Below is a small trained network, with its code and all its weights. Each question gives an input and a class and asks what happens when units are switched off, that is, made to give their printed mean instead of their output.

import numpy as np


def w(rows, s, z=0):
    codes = np.array(rows[::2]) - 128.0
    scale = np.full(codes.shape[1], s)
    scale[-1] = z or s
    return codes * scale


def f(y):
    return np.maximum(y, 0)


def log_softmax(a):
    a = a - a.max(-1, keepdims=True)
    return a - np.log(np.exp(a).sum(-1, keepdims=True))


def net(x, mask):
    res = np.array(x, float).reshape(1, 5) / 4 @ E
    y = f(res @ A[0][:, :-1].T + A[0][:, -1])
    res = res + np.where(mask, y, B[0][:, -1]) @ B[0][:, :-1]
    return log_softmax(res[-1] @ U[:, :-1].T + U[:, -1])


A, B = {}, {}
E = w([
[211,172,148,5,85],'x0',
[17,144,162,118,1],'x1',
[130,130,132,132,130],'x2',
[246,30,194,191,45],'x3',
[195,237,65,194,56],'x4',
],0.0094)
A[0] = w([
[189,49,182,214,93,96],'n1',
[144,107,178,8,132,119],'n2',
[80,222,117,101,191,59],'n3',
[167,144,149,82,145,254],'n4',
[181,112,76,123,217,73],'n5',
[81,68,136,209,176,130],'n6',
[95,156,67,95,149,34],'n7',
[165,232,69,199,117,83],'n8',
[76,58,205,79,204,22],'n9',
[93,144,132,152,94,27],'n10',
[73,148,102,174,197,83],'n11',
[54,160,186,106,70,71],'n12',
],0.013,0.0088)
B[0] = w([
[106,111,122,18,168,249],'n1',
[119,196,133,132,89,216],'n2',
[139,76,166,61,150,219],'n3',
[10,152,112,143,127,228],'n4',
[115,27,86,188,47,196],'n5',
[73,216,149,158,90,225],'n6',
[140,118,150,90,144,173],'n7',
[174,158,203,139,87,236],'n8',
[252,150,198,144,76,224],'n9',
[166,100,143,123,98,151],'n10',
[83,128,144,82,144,198],'n11',
[122,37,112,187,133,217],'n12',
],0.013)
U = w([
[119,91,138,7,155,72],'0',
[198,163,164,116,91,94],'1',
[67,183,113,101,101,174],'2',
[118,6,84,148,81,115],'3',
[100,147,122,96,121,249],'4',
[74,185,54,111,160,137],'5',
[189,136,68,150,196,90],'6',
],0.013,0.016)

Each question gives the input, the list of numbers given to net, and the class t.
The units are the neurons (one row each of A and B). Each row of codes is followed by its name. A weight is (code - 128) times the scale printed after its matrix; where a second scale follows, it is the last column's (A, B and U).
mask holds one flag per neuron, in row order. A switched-off neuron (its flag False) gives its mean, the last column of its row in B, instead of its output. The means were averaged over made-up inputs and are rounded, as every weight is.
A unit's drop is (log p(t) with every unit on - log p(t) with that unit switched off) / (log p(t) with every unit on - log p(t) with every unit switched off).
The circuit of an input: a set's keep is (log p(t) with only the set's units on - log p(t) with every unit switched off) / (log p(t) with every unit on - log p(t) with every unit switched off). Starting from all 12 units, units are removed one at a time, each time the one whose removal leaves the highest keep (on an exact tie, the one counted first), for as long as the keep stays at least 0.8.
circuit, biggest first: the units of the circuit, biggest drop first
most important unit: the unit with the biggest drop
k most important neurons: the k neurons with the biggest drops, biggest first
drop of u: that unit's drop, to one decimal
input [-8,-7,4,4,-4], class 2: most important unit => n6
input [7,3,-3,5,-6], class 2: 4 most important neurons => [n2, n4, n8, n3]
input [2,-8,7,-4,-7], class 3: 2 most important neurons => [n5, n8]
input [7,-7,-4,-7,-8], class 1: 3 most important neurons => [n9, n2, n1]
input [2,-6,-5,5,-5], class 3: 4 most important neurons => [n5, n8, n3, n11]
input [3,-7,7,5,6], class 3: 4 most important neurons => [n5, n9, n6, n2]
input [8,-3,3,2,6], class 2: 2 most important neurons => [n4, n9]
input [-3,-8,2,-3,-6], class 3: 2 most important neurons => [n5, n8]
input [4,6,-1,-5,2], class 3: 2 most important neurons => [n12, n1]
input [-3,6,-6,-2,7], class 1: 2 most important neurons => [n8, n5]
input [7,-6,3,-8,7], class 0: 2 most important neurons => [n3, n9]
input [1,6,6,4,-2], class 3: 2 most important neurons => [n12, n6]
input [1,-1,-4,0,-4], class 1: 3 most important neurons => [n9, n1, n11]
input [5,-6,-8,6,3], class 4: circuit, biggest first => [n4]
input [-8,4,0,5,-3], class 2: 2 most important neurons => [n6, n3]
input [-5,-7,1,-5,1], class 3: drop of n3 => 0.1
input [-8,-7,-6,3,2], class 2: drop of n12 => 0.6
input [-3,-6,6,7,7], class 0: drop of n6 => 0.0
